Here is a tiny trained network, its code and every weight. The questions are about switching its units off for an input and a class, where a switched-off unit gives its printed mean instead of its output.

import numpy as np


def w(rows, s, z=0):
    codes = np.array(rows[::2]) - 128.0
    scale = np.full(codes.shape[1], s)
    scale[-1] = z or s
    return codes * scale


def f(y):
    return y / 2 * (1 + np.tanh(0.7978845608 * (y + 0.044715 * y**3)))


def log_softmax(a):
    a = a - a.max(-1, keepdims=True)
    return a - np.log(np.exp(a).sum(-1, keepdims=True))


def net(x, mask):
    res = np.array(x, float).reshape(1, 6) / 4 @ E
    y = f(res @ A[0][:, :-1].T + A[0][:, -1])
    res = res + np.where(mask, y, B[0][:, -1]) @ B[0][:, :-1]
    return log_softmax(res[-1] @ U[:, :-1].T + U[:, -1])


A, B = {}, {}
E = w([
[93,153,46,111,226,181,142,120,67,158,190],'x0',
[136,130,128,126,127,123,132,134,136,125,142],'x1',
[95,84,206,8,218,109,79,148,136,126,119],'x2',
[180,72,91,164,145,23,79,64,95,180,157],'x3',
[36,137,178,134,108,100,142,62,85,48,193],'x4',
[251,157,156,125,202,156,140,47,118,51,81],'x5',
],0.011)
A[0] = w([
[11,93,108,154,80,86,108,231,128,181,161,34],'N1',
[97,183,163,95,89,200,170,161,200,105,124,81],'N2',
[159,123,109,114,118,189,123,148,177,186,88,15],'N3',
[146,90,228,142,40,40,117,143,227,93,69,48],'N4',
[142,137,100,175,83,152,183,94,140,132,159,3],'N5',
[234,169,135,133,197,139,173,57,146,37,94,60],'N6',
[126,189,178,119,130,100,139,47,64,20,182,68],'N7',
[66,181,160,143,139,222,164,180,149,118,112,79],'N8',
[180,97,62,132,154,118,76,204,142,214,51,50],'N9',
[2,82,134,139,90,105,146,73,97,74,149,84],'N10',
[207,118,68,99,149,179,137,181,187,180,69,30],'N11',
[87,152,92,127,220,168,114,134,96,152,190,41],'N12',
[112,144,46,90,187,172,176,108,53,172,165,67],'N13',
[157,89,104,171,155,11,78,51,104,196,162,40],'N14',
[137,82,185,13,216,120,74,174,153,138,106,32],'N15',
[88,129,106,119,86,117,158,154,200,195,156,82],'N16',
[133,155,141,120,146,178,156,151,137,79,110,9],'N17',
[186,206,27,214,42,165,191,117,115,135,104,68],'N18',
[94,204,157,159,143,207,145,166,143,111,100,15],'N19',
],0.0098,0.0031)
B[0] = w([
[166,73,163,196,188,193,56,107,165,195,59,224],'N1',
[150,68,126,99,63,89,141,179,68,133,121,208],'N2',
[139,170,143,141,157,149,181,149,124,122,177,178],'N3',
[156,229,1,128,116,94,106,110,113,53,76,220],'N4',
[67,119,111,88,164,104,105,78,141,90,146,170],'N5',
[192,54,136,172,154,206,21,121,148,218,98,233],'N6',
[122,175,205,183,110,151,185,138,176,155,123,208],'N7',
[151,83,114,86,59,104,142,159,59,164,172,207],'N8',
[150,169,187,135,106,134,174,141,167,109,175,219],'N9',
[154,185,207,152,155,157,188,157,184,116,180,206],'N10',
[143,194,183,158,110,160,192,136,179,129,173,221],'N11',
[113,206,29,120,112,127,103,125,138,84,77,193],'N12',
[158,210,81,153,95,134,97,117,89,82,67,204],'N13',
[155,38,109,39,38,98,190,254,54,156,188,221],'N14',
[31,94,165,108,192,54,118,52,128,87,134,224],'N15',
[130,95,134,171,144,184,68,113,144,164,106,178],'N16',
[150,77,127,118,87,109,114,134,123,140,126,165],'N17',
[6,87,146,78,202,94,129,43,142,91,134,249],'N18',
[118,104,131,121,111,131,147,206,63,135,140,189],'N19',
],0.01,0.017)
U = w([
[191,77,130,182,190,168,32,129,164,185,103,235],'0',
[161,70,107,81,94,95,145,185,71,138,166,234],'1',
[150,209,188,168,157,140,188,147,201,118,179,115],'2',
[35,101,138,81,223,70,95,80,148,80,140,32],'3',
[166,230,11,149,136,110,79,130,117,74,80,4],'4',
],0.011,0.0013)

Each question gives the input, the list of numbers given to net, and the class t.
The units are the neurons (one row each of A and B). Each row of codes is followed by its name. A weight is (code - 128) times the scale printed after its matrix; where a second scale follows, it is the last column's (A, B and U).
mask holds one flag per neuron, in row order. A switched-off neuron (its flag False) gives its mean, the last column of its row in B, instead of its output. The means were averaged over made-up inputs and are rounded, as every weight is.
A unit's drop is (log p(t) with every unit on - log p(t) with that unit switched off) / (log p(t) with every unit on - log p(t) with every unit switched off).
most important unit: the unit with the biggest drop
k most important neurons: the k neurons with the biggest drops, biggest first
drop of u: that unit's drop, to one decimal
input [3,-7,0,5,-1,-7], class 0: most important unit => N1
input [5,8,1,-3,5,-3], class 2: 3 most important neurons => [N10, N4, N6]
input [-3,3,5,-7,1,-5], class 1: 2 most important neurons => [N2, N8]
input [-4,-8,5,4,5,1], class 2: 3 most important neurons => [N18, N7, N10]
input [6,-2,3,-8,1,-8], class 0: 2 most important neurons => [N1, N14]
input [2,-3,6,5,3,6], class 0: 4 most important neurons => [N6, N18, N7, N5]
input [-7,-4,7,-2,-7,-6], class 2: 3 most important neurons => [N9, N18, N11]
input [0,5,3,-1,8,7], class 2: 2 most important neurons => [N7, N1]
input [5,4,0,-3,6,-3], class 2: 2 most important neurons => [N10, N4]
input [-8,3,-8,-4,5,-3], class 3: 4 most important neurons => [N18, N5, N13, N12]
input [-7,4,-2,-1,-2,-7], class 0: 2 most important neurons => [N1, N16]
input [7,-3,-2,3,8,1], class 2: 3 most important neurons => [N7, N10, N4]
input [6,-8,8,8,-5,-2], class 1: 2 most important neurons => [N14, N18]
input [6,-6,-1,4,1,5], class 4: most important unit => N13
input [-4,-5,8,0,-8,3], class 2: 4 most important neurons => [N11, N9, N18, N3]
input [8,-4,-5,4,0,-3], class 4: drop of N13 => 1.8
input [-7,-7,0,-1,3,-5], class 4: drop of N4 => 2.1
input [-6,0,4,0,8,6], class 2: drop of N11 => 0.0
